Below is a small trained network, with its code and all its weights. Each question gives an input and a target symbol and asks what happens when units are switched off, that is, made to give their printed mean instead of their output.

import numpy as np


def w(rows, s, z=0):
    codes = np.array(rows[::2]) - 128.0
    scale = np.full(codes.shape[1], s)
    scale[-1] = z or s
    return codes * scale


def f(y):
    return y / 2 * (1 + np.tanh(0.7978845608 * (y + 0.044715 * y**3)))


def softmax(a):
    e = np.exp(a - a.max(-1, keepdims=True))
    return e / e.sum(-1, keepdims=True)


def log_softmax(a):
    a = a - a.max(-1, keepdims=True)
    return a - np.log(np.exp(a).sum(-1, keepdims=True))


def net(x, mask):
    ids = ['ΔΘΛΞΣΩαβγεζηπτψ'.index(c) for c in x.split()]
    T = len(ids)
    res = E[ids] + P[:T]
    u = 0
    for l in range(2):
        q, k, v = (res @ M[l].T for M in (Q, K, V))
        z = softmax(np.where(np.tri(T) > 0, q @ k.T / 3**0.5, -1e9)) @ v
        res = res + np.where(mask[u], z, O[l][:, -1]) @ O[l][:, :-1]
        u += 1
        y = f(res @ A[l][:, :-1].T + A[l][:, -1])
        res = res + np.where(mask[u : u + 4], y, B[l][:, -1]) @ B[l][:, :-1]
        u += 4
    return log_softmax(res[-1] @ U[:, :-1].T + U[:, -1])


Q, K, V, O, A, B = {}, {}, {}, {}, {}, {}
E = w([
[120,155,131,156,81,200,212,185,47,114],'Δ',
[48,98,159,113,208,22,25,72,109,190],'Θ',
[124,221,172,186,192,26,183,113,68,146],'Λ',
[109,81,38,91,184,3,63,96,55,111],'Ξ',
[63,132,177,129,158,136,177,107,86,87],'Σ',
[86,176,7,87,160,143,75,100,160,123],'Ω',
[99,67,66,109,94,246,112,208,70,81],'α',
[111,207,81,139,39,87,171,108,132,175],'β',
[146,179,145,197,176,124,28,183,117,185],'γ',
[60,125,129,119,72,221,98,157,144,139],'ε',
[100,193,129,140,111,72,95,188,125,11],'ζ',
[208,115,197,49,90,137,108,73,142,119],'η',
[155,199,150,208,92,195,127,222,109,142],'π',
[146,201,92,156,209,173,130,138,61,154],'τ',
[83,203,194,180,163,156,123,121,130,193],'ψ',
],0.0067)
P = w([
[118,110,78,145,100,69,190,253,138,228],'0',
[130,35,212,176,132,157,124,104,128,62],'1',
[117,102,166,130,137,133,113,118,122,97],'2',
[118,140,158,99,140,134,100,105,115,113],'3',
[120,168,144,86,131,138,101,104,110,117],'4',
[112,185,134,75,129,150,102,97,104,121],'5',
[123,200,126,64,115,164,100,104,105,114],'6',
[99,194,137,85,121,168,83,82,90,88],'7',
],0.0041)
Q[0] = w([
[103,2,130,121,185,98,192,220,163,179],'0.h1',
[132,126,98,85,108,105,153,208,185,147],'0.h1',
[242,29,127,235,95,136,120,73,193,94],'0.h1',
],0.0086)
K[0] = w([
[35,132,77,246,142,166,108,91,60,118],'0.h1',
[123,154,123,193,121,124,66,131,129,73],'0.h1',
[162,2,84,173,165,81,209,222,229,147],'0.h1',
],0.0077)
V[0] = w([
[194,117,179,36,101,119,120,65,163,135],'0.h1',
[4,154,101,157,129,115,116,123,88,153],'0.h1',
[161,173,143,102,154,171,111,88,139,28],'0.h1',
],0.012)
O[0] = w([
[84,174,119,123,101,95,70,80,3,145,246],'0.h1',
[138,108,174,44,187,80,172,130,217,99,128],'0.h1',
[95,189,86,105,133,236,119,39,133,66,197],'0.h1',
],0.0061,0.0012)
A[0] = w([
[92,58,57,135,193,134,135,168,58,89,146],'0.n1',
[16,105,116,172,108,143,128,125,141,178,149],'0.n2',
[182,38,133,105,179,136,174,95,254,102,4],'0.n3',
[211,45,179,95,124,129,171,54,255,76,151],'0.n4',
],0.017,0.0019)
B[0] = w([
[123,94,81,61,175,99,160,187,43,116,162],'0.n1',
[39,115,144,117,118,144,142,166,160,206,152],'0.n2',
[140,143,113,109,151,182,129,8,161,49,235],'0.n3',
[118,149,125,119,111,88,127,221,113,202,254],'0.n4',
],0.011,0.0049)
Q[1] = w([
[104,247,93,60,104,127,76,149,96,149],'1.h1',
[150,175,234,32,157,148,113,151,83,147],'1.h1',
[254,63,175,55,37,94,120,75,162,140],'1.h1',
],0.022)
K[1] = w([
[120,166,143,97,74,141,101,86,35,167],'1.h1',
[113,101,148,183,116,145,42,140,76,103],'1.h1',
[20,97,87,254,149,101,162,150,102,103],'1.h1',
],0.026)
V[1] = w([
[108,48,236,105,124,157,131,104,146,41],'1.h1',
[123,79,130,81,120,214,127,99,156,232],'1.h1',
[93,143,181,177,252,178,168,139,68,141],'1.h1',
],0.017)
O[1] = w([
[152,56,254,189,129,129,168,123,144,41,37],'1.h1',
[50,89,176,139,181,221,123,130,78,206,170],'1.h1',
[161,107,129,64,208,139,227,149,245,138,2],'1.h1',
],0.0087,0.0053)
A[1] = w([
[162,207,180,252,141,110,157,111,153,180,72],'1.n1',
[117,184,160,159,127,94,243,94,95,127,248],'1.n2',
[168,162,116,221,56,184,243,188,110,139,55],'1.n3',
[185,154,141,219,237,111,121,139,89,112,194],'1.n4',
],0.02,0.0017)
B[1] = w([
[212,165,131,105,189,149,43,176,89,136,197],'1.n1',
[117,198,155,105,95,105,198,114,87,153,253],'1.n2',
[118,82,54,247,163,104,175,92,153,125,159],'1.n3',
[163,93,95,89,43,109,113,113,218,168,211],'1.n4',
],0.016,0.0033)
U = w([
[135,114,91,97,97,144,169,125,191,156,93],'Δ',
[90,151,88,148,117,103,109,176,86,176,148],'Θ',
[121,109,112,160,140,114,181,116,133,144,112],'Λ',
[170,158,133,106,137,89,135,125,128,150,1],'Ξ',
[93,141,185,106,124,114,185,130,116,122,118],'Σ',
[171,122,111,168,147,142,129,138,151,128,126],'Ω',
[145,146,173,123,192,162,125,170,133,145,88],'α',
[163,102,132,110,132,142,84,157,173,132,78],'β',
[194,64,198,153,79,149,106,52,65,111,122],'γ',
[121,158,155,159,64,77,117,178,166,40,183],'ε',
[96,101,189,176,93,219,137,181,174,145,167],'ζ',
[101,164,93,97,164,195,94,2,114,61,150],'η',
[90,73,211,130,206,23,99,65,161,168,189],'π',
[145,76,100,84,163,26,124,117,124,111,79],'τ',
[162,72,118,103,120,192,176,214,95,74,160],'ψ',
],0.0083,0.007)

Each question gives the input, a string of symbols that net reads in full, and the target symbol t.
The units are the heads (3 rows each of Q, K, V and O) and the neurons (one row each of A and B). Each row of codes is followed by its name. A weight is (code - 128) times the scale printed after its matrix; where a second scale follows, it is the last column's (O, A, B and U).
mask holds one flag per unit, layer by layer, with each layer's heads first. A switched-off unit (its flag False) gives its mean, the last column of its rows in O or B, instead of its output. The means were averaged over made-up inputs and are rounded, as every weight is.
A unit's drop is (log p(t) with every unit on - log p(t) with that unit switched off) / (log p(t) with every unit on - log p(t) with every unit switched off).
The circuit of an input: a set's keep is (log p(t) with only the set's units on - log p(t) with every unit switched off) / (log p(t) with every unit on - log p(t) with every unit switched off). Starting from all 10 units, units are removed one at a time, each time the one whose removal leaves the highest keep (on an exact tie, the one counted first), for as long as the keep stays at least 0.8.
units of the circuit, in order: the units of the circuit, biggest drop first
most important unit: the unit with the biggest drop
top k neurons: the k neurons with the biggest drops, biggest first
k most important neurons of layer l: the k neurons of layer l with the biggest drops, biggest first
input ζ η η, target γ: top 3 neurons	0.n4, 0.n1, 0.n2
input Σ Σ Σ Δ, target Λ: units of the circuit, in order	1.n3, 1.h1, 0.h1
input π Ω ψ, target α: most important unit	0.n4
input β η ε Θ, target Θ: top 3 neurons	0.n4, 0.n2, 0.n3
input ζ η Σ, target Θ: units of the circuit, in order	0.n4, 0.n3, 1.h1
input τ Ξ ζ η ζ η, target ε: units of the circuit, in order	1.h1, 0.n4
input ζ ζ Λ, target Ξ: units of the circuit, in order	1.n1, 1.n2, 1.h1
input α Σ Θ, target π: units of the circuit, in order	0.n4, 1.h1
input η ζ η ζ ψ ε, target ζ: top 3 neurons	0.n4, 0.n2, 0.n1
input τ Θ ψ τ Ξ, target τ: top 2 neurons	0.n1, 0.n2
input π ζ η Σ, target Θ: units of the circuit, in order	0.n3, 1.h1, 0.n4
input ψ η ζ η ζ γ, target β: top 3 neurons	0.n4, 1.n4, 1.n1
input Ω ζ ζ, target ε: units of the circuit, in order	1.h1, 0.n2
input ζ ζ π, target Ω: top 4 neurons	1.n3, 1.n1, 0.n3, 0.n1
input η ζ ε, target Θ: units of the circuit, in order	1.h1, 0.n3
input η ζ η ζ β Δ α, target ψ: units of the circuit, in order	0.h1, 0.n1, 0.n4, 1.h1
input ζ ζ Ω Ω ψ ζ η, target Θ: units of the circuit, in order	0.h1, 0.n4, 0.n3, 1.h1
input Ω Σ η Σ η π η, target η: most important neuron of layer 0	0.n4
input β ζ ζ ζ γ, target β: 3 most important neurons of layer 1	1.n1, 1.n4, 1.n2
input ζ γ Λ γ η η Σ, target Σ: top 2 neurons	0.n4, 1.n2
